Below are the code and all the weights of a small trained network. Each question names an input and a target symbol and asks about switching units off, where a switched-off unit gives its printed mean instead of its output.

import numpy as np


def w(rows, s, z=0):
    codes = np.array(rows[::2]) - 128.0
    scale = np.full(codes.shape[1], s)
    scale[-1] = z or s
    return codes * scale


def norm(h):
    return h / np.sqrt((h * h).mean(-1, keepdims=True) + 1e-5)


def f(y):
    return np.maximum(y, 0)


def softmax(a):
    e = np.exp(a - a.max(-1, keepdims=True))
    return e / e.sum(-1, keepdims=True)


def log_softmax(a):
    a = a - a.max(-1, keepdims=True)
    return a - np.log(np.exp(a).sum(-1, keepdims=True))


def net(x, mask):
    ids = ['αβδθμπσφω'.index(c) for c in x.split()]
    T = len(ids)
    res = E[ids] + P[:T]
    u = 0
    for l in range(2):
        r = norm(res)
        for j in range(3):
            rows = slice(2 * j, 2 * j + 2)
            q, k, v = (r @ M[l][rows].T for M in (Q, K, V))
            z = softmax(np.where(np.tri(T) > 0, q @ k.T / 2**0.5, -1e9)) @ v
            o = O[l][rows]
            res = res + np.where(mask[u + j], z, o[:, -1]) @ o[:, :-1]
        u += 3
        y = f(norm(res) @ A[l][:, :-1].T + A[l][:, -1])
        res = res + np.where(mask[u : u + 8], y, B[l][:, -1]) @ B[l][:, :-1]
        u += 8
    return log_softmax(norm(res)[-1] @ U[:, :-1].T + U[:, -1])


Q, K, V, O, A, B = {}, {}, {}, {}, {}, {}
E = w([
[125,185,77,109,128,163,110,193,52,123],'α',
[152,140,188,163,65,90,37,122,64,99],'β',
[233,163,106,158,28,125,145,195,168,85],'δ',
[63,127,103,144,158,248,106,77,179,60],'θ',
[231,115,224,117,27,133,26,60,183,127],'μ',
[176,19,88,75,189,94,89,110,31,161],'π',
[201,148,194,138,56,134,189,202,15,119],'σ',
[173,157,199,128,115,153,83,112,137,161],'φ',
[27,96,168,102,18,157,61,148,191,210],'ω',
],0.014)
P = w([
[191,133,104,161,141,168,126,91,56,212],'0',
[142,110,130,150,130,95,56,254,113,220],'1',
[191,129,108,140,130,173,143,52,90,171],'2',
[113,115,171,119,157,98,96,205,106,158],'3',
[180,122,98,124,111,169,146,43,112,155],'4',
[103,114,179,100,159,77,115,185,119,127],'5',
[165,120,90,97,96,169,166,43,142,140],'6',
[87,112,159,84,146,52,130,172,143,99],'7',
[148,114,84,64,89,152,184,48,156,118],'8',
[72,115,148,53,139,23,133,156,174,79],'9',
[146,95,104,53,63,159,199,50,177,117],'10',
],0.011)
Q[0] = w([
[164,157,123,158,155,63,150,153,147,129],'L0H0',
[177,110,83,128,92,123,151,83,104,96],'L0H0',
[117,227,106,122,104,178,159,92,117,104],'L0H1',
[125,169,80,85,220,94,84,157,94,124],'L0H1',
[113,122,137,250,157,69,123,178,139,123],'L0H2',
[160,109,131,123,97,121,140,149,124,148],'L0H2',
],0.011)
K[0] = w([
[254,193,135,185,134,117,161,180,96,116],'L0H0',
[149,21,52,47,118,100,135,127,133,59],'L0H0',
[62,222,126,160,157,197,190,123,247,113],'L0H1',
[144,191,33,59,211,110,61,144,69,167],'L0H1',
[179,194,126,237,130,113,64,152,71,130],'L0H2',
[98,115,125,55,102,76,186,113,125,138],'L0H2',
],0.0081)
V[0] = w([
[182,231,87,232,165,155,35,111,193,144],'L0H0',
[79,230,167,253,69,123,139,133,152,215],'L0H0',
[107,164,126,19,172,26,60,84,73,122],'L0H1',
[182,110,152,169,102,98,194,143,105,173],'L0H1',
[128,117,120,91,79,90,61,42,147,39],'L0H2',
[222,194,129,166,118,72,79,77,32,89],'L0H2',
],0.0051)
O[0] = w([
[181,84,239,163,54,68,225,170,172,73,204],'L0H0',
[67,139,146,125,114,159,222,146,180,103,9],'L0H0',
[109,138,72,125,77,123,150,229,217,211,1],'L0H1',
[123,186,135,18,162,62,206,77,159,182,58],'L0H1',
[152,103,156,175,159,135,111,55,126,75,171],'L0H2',
[239,253,110,128,182,165,78,48,222,108,183],'L0H2',
],0.006,0.0015)
A[0] = w([
[137,147,33,176,148,129,168,151,185,224,49],'L0N0',
[87,73,139,145,53,185,171,78,119,133,147],'L0N1',
[112,128,201,210,126,12,134,142,26,163,4],'L0N2',
[45,134,141,200,182,92,114,176,76,69,53],'L0N3',
[130,147,126,62,142,101,82,88,191,94,169],'L0N4',
[158,129,194,224,98,133,130,78,209,88,101],'L0N5',
[114,75,58,36,78,142,156,109,119,197,76],'L0N6',
[155,170,84,148,231,255,157,116,252,157,83],'L0N7',
],0.0071,0.0038)
B[0] = w([
[221,78,240,90,74,162,95,204,157,71,141],'L0N0',
[116,167,135,255,94,116,142,119,80,96,255],'L0N1',
[185,122,28,147,125,185,127,177,202,165,164],'L0N2',
[119,136,131,142,238,24,102,134,208,187,164],'L0N3',
[101,86,165,194,149,112,96,169,129,124,194],'L0N4',
[98,119,125,106,192,47,114,114,71,80,243],'L0N5',
[107,99,148,189,54,101,210,73,103,140,178],'L0N6',
[145,85,83,189,74,168,158,187,172,209,174],'L0N7',
],0.0076,0.0055)
Q[1] = w([
[53,183,55,115,255,148,207,199,114,68],'L1H0',
[153,153,99,35,188,90,172,79,85,103],'L1H0',
[63,105,162,115,252,108,165,232,182,132],'L1H1',
[137,34,132,210,37,142,139,136,95,75],'L1H1',
[79,165,192,84,125,128,168,210,172,172],'L1H2',
[145,174,157,203,122,152,93,193,133,95],'L1H2',
],0.0096)
K[1] = w([
[115,172,95,121,172,206,155,203,85,81],'L1H0',
[177,152,126,26,179,97,189,148,92,148],'L1H0',
[176,246,184,186,144,144,114,168,103,154],'L1H1',
[30,98,99,120,104,160,126,95,172,87],'L1H1',
[184,239,123,163,128,149,108,147,121,86],'L1H2',
[105,131,119,122,136,113,174,120,168,17],'L1H2',
],0.011)
V[1] = w([
[163,157,149,103,65,59,102,101,148,138],'L1H0',
[193,188,64,120,110,135,171,156,63,160],'L1H0',
[61,235,176,120,120,212,62,120,146,81],'L1H1',
[124,126,70,145,254,164,149,155,149,82],'L1H1',
[109,52,160,145,138,125,147,115,103,193],'L1H2',
[187,49,123,83,184,123,100,96,89,112],'L1H2',
],0.0083)
O[1] = w([
[87,86,102,144,161,195,167,153,102,100,201],'L1H0',
[34,122,191,185,125,103,124,66,164,65,51],'L1H0',
[82,155,254,142,70,209,69,112,153,89,54],'L1H1',
[213,173,128,92,186,209,41,104,115,66,45],'L1H1',
[103,204,156,177,119,139,129,53,139,122,253],'L1H2',
[103,128,140,104,133,81,145,96,159,105,246],'L1H2',
],0.0077,0.0024)
A[1] = w([
[80,129,159,111,108,116,143,163,153,109,61],'L1N0',
[152,148,123,111,125,214,99,95,95,65,70],'L1N1',
[150,121,154,142,132,151,182,110,136,126,2],'L1N2',
[127,181,154,118,117,145,136,122,117,110,152],'L1N3',
[167,135,126,52,93,151,93,250,156,197,35],'L1N4',
[89,120,118,99,131,85,141,141,158,158,127],'L1N5',
[32,130,192,111,154,57,86,151,171,66,92],'L1N6',
[125,164,90,109,145,137,157,71,125,150,68],'L1N7',
],0.017,0.005)
B[1] = w([
[193,153,102,134,189,72,84,105,126,153,173],'L1N0',
[156,174,93,252,163,203,80,61,146,61,253],'L1N1',
[66,151,131,87,148,189,107,148,147,141,150],'L1N2',
[91,98,143,110,134,105,89,123,138,64,180],'L1N3',
[110,129,76,73,53,161,19,211,215,117,254],'L1N4',
[109,130,149,175,158,171,78,140,127,69,196],'L1N5',
[83,101,140,198,230,20,127,170,77,166,243],'L1N6',
[175,133,64,34,121,94,72,144,85,159,156],'L1N7',
],0.013,0.0095)
U = w([
[119,127,111,112,72,116,64,204,171,123,177],'α',
[115,109,187,193,210,51,92,200,58,139,4],'β',
[142,109,105,126,146,99,219,144,172,79,125],'δ',
[152,184,103,208,141,158,95,65,112,81,98],'θ',
[204,92,216,125,126,97,141,90,165,173,166],'μ',
[169,155,40,99,128,73,118,63,84,201,154],'π',
[63,194,172,60,133,120,126,118,62,102,155],'σ',
[120,171,139,133,182,184,150,121,141,250,149],'φ',
[96,156,154,188,1,84,161,138,54,171,127],'ω',
],0.0064,0.002)

Each question gives the input, a string of symbols that net reads in full, and the target symbol t.
The units are the heads (2 rows each of Q, K, V and O) and the neurons (one row each of A and B). Each row of codes is followed by its name. A weight is (code - 128) times the scale printed after its matrix; where a second scale follows, it is the last column's (O, A, B and U).
mask holds one flag per unit, layer by layer, with each layer's heads first. A switched-off unit (its flag False) gives its mean, the last column of its rows in O or B, instead of its output. The means were averaged over made-up inputs and are rounded, as every weight is.
A unit's drop is (log p(t) with every unit on - log p(t) with that unit switched off) / (log p(t) with every unit on - log p(t) with every unit switched off).
unit that matters most: the unit with the biggest drop
top k neurons: the k neurons with the biggest drops, biggest first
k most important neurons of layer l: the k neurons of layer l with the biggest drops, biggest first
drop of u: that unit's drop, to one decimal
input μ σ φ β β δ β π β ω μ, target ω: top neuron	L1N1
input μ φ δ β δ, target δ: top 2 neurons	L1N1, L1N4
input θ θ δ μ, target α: top 2 neurons	L0N1, L1N4
input θ θ θ δ μ σ β σ σ μ, target β: top 3 neurons	L0N5, L1N6, L0N4
input β σ φ, target φ: top 3 neurons	L0N7, L1N4, L1N2
input θ π σ, target π: top 2 neurons	L0N1, L0N6
input β β μ, target μ: 2 most important neurons of layer 1	L1N1, L1N4
input σ σ θ π θ σ δ δ, target β: top 3 neurons	L0N1, L0N7, L1N6
input φ σ θ θ σ β, target α: top 2 neurons	L0N2, L0N4
input α σ σ β δ σ μ α α, target α: top 2 neurons	L1N4, L0N0
input π θ θ δ θ π δ θ θ β, target α: top 2 neurons	L1N4, L0N2
input ω α β β σ, target ω: top 3 neurons	L1N1, L1N6, L1N4
input δ σ θ δ μ σ θ α, target α: 2 most important neurons of layer 0	L0N5, L0N0
input π σ σ θ β ω θ ω β, target ω: unit that matters most	L0N1
input θ δ μ α π σ, target α: 2 most important neurons of layer 0	L0N2, L0N5
input α δ θ θ σ φ, target α: top 2 neurons	L1N4, L0N3
input θ δ σ π μ σ β β φ, target π: top 2 neurons	L0N1, L1N7
input α σ β, target β: 2 most important neurons of layer 1	L1N1, L1N4
input φ π θ ω δ, target ω: 2 most important neurons of layer 0	L0N1, L0N6
input θ θ σ π σ π σ σ α β β, target π: unit that matters most	L1H1
input θ θ π σ β, target π: top 2 neurons	L0N1, L0N6
input σ σ σ σ π φ π θ, target α: top 2 neurons	L0N7, L1N4
input θ β θ π θ σ, target α: 2 most important neurons of layer 0	L0N5, L0N2
input φ φ β, target β: 2 most important neurons of layer 1	L1N6, L1N1
input φ θ φ β μ σ β μ, target β: drop of L1N6	0.2
input π π σ π δ, target π: drop of L1N1	0.1
input δ ω θ θ ω, target ω: drop of L0N3	0.1
input π β β β σ, target π: unit that matters most	L1H1
input β β β π α σ δ φ α π ω, target ω: drop of L1N7	0.0
